Below is a small trained network, with its code and all its weights. Each question gives an input and a class and asks what happens when units are switched off, that is, made to give their printed mean instead of their output.

import numpy as np


def w(rows, s, z=0):
    codes = np.array(rows[::2]) - 128.0
    scale = np.full(codes.shape[1], s)
    scale[-1] = z or s
    return codes * scale


def f(y):
    return y / 2 * (1 + np.tanh(0.7978845608 * (y + 0.044715 * y**3)))


def log_softmax(a):
    a = a - a.max(-1, keepdims=True)
    return a - np.log(np.exp(a).sum(-1, keepdims=True))


def net(x, mask):
    res = np.array(x, float).reshape(1, 6) / 4 @ E
    y = f(res @ A[0][:, :-1].T + A[0][:, -1])
    res = res + np.where(mask, y, B[0][:, -1]) @ B[0][:, :-1]
    return log_softmax(res[-1] @ U[:, :-1].T + U[:, -1])


A, B = {}, {}
E = w([
[202,99,66,168,198,239,146],'x0',
[254,117,161,86,44,91,247],'x1',
[193,41,190,174,233,18,78],'x2',
[100,11,159,152,28,219,90],'x3',
[154,61,42,8,156,106,108],'x4',
[103,118,236,80,230,190,167],'x5',
],0.0068)
A[0] = w([
[103,175,124,59,105,177,201,100],'N1',
[118,178,103,113,171,78,169,71],'N2',
[115,164,105,145,192,153,84,182],'N3',
[180,116,71,174,176,175,122,78],'N4',
[144,218,106,109,70,178,170,206],'N5',
[198,119,154,211,181,65,113,103],'N6',
[167,129,108,168,180,193,140,117],'N7',
[182,54,199,129,179,90,65,41],'N8',
[174,185,195,204,100,124,174,75],'N9',
[185,118,76,150,162,172,175,90],'N10',
[101,110,119,104,108,90,129,30],'N11',
[71,145,147,96,111,46,176,83],'N12',
[138,119,137,115,99,119,78,3],'N13',
[176,91,183,127,170,101,119,53],'N14',
[208,124,57,159,49,82,128,139],'N15',
[60,126,181,78,102,73,132,69],'N16',
[193,79,88,8,109,103,170,93],'N17',
[103,77,173,92,158,157,180,58],'N18',
[124,133,101,114,155,105,165,28],'N19',
[104,97,231,65,165,142,183,132],'N20',
[117,166,84,78,113,169,156,72],'N21',
[123,150,190,65,182,170,186,57],'N22',
[144,198,124,123,162,105,153,68],'N23',
[136,65,86,57,144,86,149,104],'N24',
[54,163,81,112,121,167,137,97],'N25',
[190,137,68,174,83,74,142,174],'N26',
[74,197,73,147,195,100,96,123],'N27',
[96,120,174,78,89,84,127,46],'N28',
[108,165,101,98,104,149,153,78],'N29',
[118,133,140,113,104,151,140,11],'N30',
[153,158,183,76,94,81,98,62],'N31',
[176,75,121,164,150,48,119,75],'N32',
[173,133,160,91,122,121,210,79],'N33',
[60,132,138,96,115,87,61,151],'N34',
[225,225,126,97,142,75,193,104],'N35',
[209,146,97,145,157,180,141,76],'N36',
[96,152,131,231,119,103,153,43],'N37',
[138,121,97,63,117,123,133,95],'N38',
[228,124,165,86,74,121,241,130],'N39',
[113,48,182,162,47,133,133,127],'N40',
[168,67,153,119,78,163,92,105],'N41',
[93,55,129,110,100,143,160,70],'N42',
[80,93,68,41,159,118,73,57],'N43',
[129,103,137,89,123,135,103,2],'N44',
[176,79,127,83,81,124,170,85],'N45',
],0.012,0.0081)
B[0] = w([
[73,97,117,166,93,45,208,191],'N1',
[77,83,59,91,59,222,176,157],'N2',
[71,129,143,92,132,138,96,188],'N3',
[171,185,166,38,173,101,161,171],'N4',
[77,153,150,122,132,75,156,226],'N5',
[64,133,137,128,117,88,193,210],'N6',
[156,173,149,59,202,102,169,173],'N7',
[57,77,119,165,82,61,228,198],'N8',
[55,236,205,188,158,210,173,186],'N9',
[189,192,157,42,117,110,176,170],'N10',
[112,216,91,79,207,116,161,127],'N11',
[217,197,140,62,180,125,173,169],'N12',
[61,167,67,81,212,139,164,123],'N13',
[66,142,108,137,90,58,158,168],'N14',
[99,151,61,120,156,104,85,211],'N15',
[203,141,141,56,167,123,186,167],'N16',
[53,240,206,161,190,164,153,209],'N17',
[57,172,49,104,110,125,97,158],'N18',
[62,101,101,158,112,194,139,126],'N19',
[116,208,55,118,163,123,75,205],'N20',
[60,130,128,117,49,51,186,161],'N21',
[87,200,47,145,96,85,50,172],'N22',
[148,125,96,144,37,186,183,152],'N23',
[104,205,129,171,118,160,177,179],'N24',
[77,100,155,135,133,56,175,169],'N25',
[111,182,112,91,116,102,68,208],'N26',
[48,56,113,82,137,175,95,189],'N27',
[192,135,135,94,102,111,176,153],'N28',
[100,92,97,156,62,69,176,150],'N29',
[12,111,92,117,124,111,192,125],'N30',
[90,177,154,32,148,75,169,154],'N31',
[74,119,89,170,91,50,193,190],'N32',
[93,110,107,124,206,104,70,178],'N33',
[162,146,159,63,174,109,133,181],'N34',
[45,37,96,72,128,223,116,211],'N35',
[134,169,112,73,151,96,196,163],'N36',
[83,246,97,177,211,143,143,152],'N37',
[82,171,115,158,144,123,155,150],'N38',
[55,95,169,72,190,93,97,246],'N39',
[73,127,84,82,164,180,161,207],'N40',
[77,94,56,65,143,205,171,178],'N41',
[76,83,71,76,84,133,170,153],'N42',
[79,213,187,215,189,185,112,172],'N43',
[78,180,85,118,190,146,189,123],'N44',
[57,108,143,136,184,154,145,179],'N45',
],0.012,0.013)
U = w([
[120,100,135,145,92,78,161,92],'0',
[110,90,155,106,155,140,103,211],'1',
[118,166,167,168,132,178,145,114],'2',
[123,79,91,85,109,191,147,108],'3',
[178,138,140,68,137,104,147,97],'4',
[133,156,60,117,116,95,71,105],'5',
[142,86,169,111,135,96,77,121],'6',
[202,71,147,172,4,115,111,5],'7',
],0.017,0.016)

Each question gives the input, the list of numbers given to net, and the class t.
The units are the neurons (one row each of A and B). Each row of codes is followed by its name. A weight is (code - 128) times the scale printed after its matrix; where a second scale follows, it is the last column's (A, B and U).
mask holds one flag per neuron, in row order. A switched-off neuron (its flag False) gives its mean, the last column of its row in B, instead of its output. The means were averaged over made-up inputs and are rounded, as every weight is.
A unit's drop is (log p(t) with every unit on - log p(t) with that unit switched off) / (log p(t) with every unit on - log p(t) with every unit switched off).
The circuit of an input: a set's keep is (log p(t) with only the set's units on - log p(t) with every unit switched off) / (log p(t) with every unit on - log p(t) with every unit switched off). Starting from the 12 units with the biggest drops (on a tie, the unit counted first), units are removed one at a time, each time the one whose removal leaves the highest keep (on an exact tie, the one counted first), for as long as the keep stays at least 0.8.
circuit, biggest first: the units of the circuit, biggest drop first
unit that matters most: the unit with the biggest drop
k most important neurons: the k neurons with the biggest drops, biggest first
drop of u: that unit's drop, to one decimal
input [-7,-2,-1,-5,-6,8], class 5: 3 most important neurons : (N22 N20 N17)
input [7,-3,6,-8,5,-2], class 3: unit that matters most : N27
input [-1,-2,7,-8,1,-8], class 3: 3 most important neurons : (N35 N2 N27)
input [2,-3,3,7,7,0], class 2: 4 most important neurons : (N43 N35 N24 N27)
input [1,-6,0,-7,5,5], class 3: 2 most important neurons : (N2 N27)
input [4,-4,4,6,3,-3], class 3: 3 most important neurons : (N41 N39 N17)
input [-8,8,-8,-5,-8,8], class 0: 3 most important neurons : (N1 N29 N5)
input [6,1,5,-1,7,-7], class 2: 2 most important neurons : (N17 N24)
input [4,7,-5,2,1,-8], class 5: 3 most important neurons : (N15 N26 N27)
input [8,6,7,0,1,2], class 4: 2 most important neurons : (N10 N4)
input [8,-4,-7,2,-6,-7], class 4: circuit, biggest first : (N4 N7 N10)
input [7,8,5,-2,-1,-7], class 1: 2 most important neurons : (N35 N39)
input [8,7,0,3,0,2], class 4: 4 most important neurons : (N10 N36 N7 N4)
input [2,-4,2,-2,6,2], class 2: circuit, biggest first : (N43)
input [3,-1,4,-4,1,5], class 5: 2 most important neurons : (N22 N20)
input [-3,2,3,8,-7,8], class 3: circuit, biggest first : (N40 N41)
input [8,-1,7,6,-7,4], class 4: circuit, biggest first : (N7 N4)
input [0,4,-7,-6,8,2], class 2: 4 most important neurons : (N17 N43 N24 N8)
input [-6,-5,6,2,4,-6], class 0: drop of N20 : 0.7
input [6,1,-6,3,8,6], class 2: drop of N43 : 0.2
input [5,5,7,-1,8,0], class 2: circuit, biggest first : (N17)
input [5,-5,-7,5,5,-3], class 0: drop of N30 : 0.0
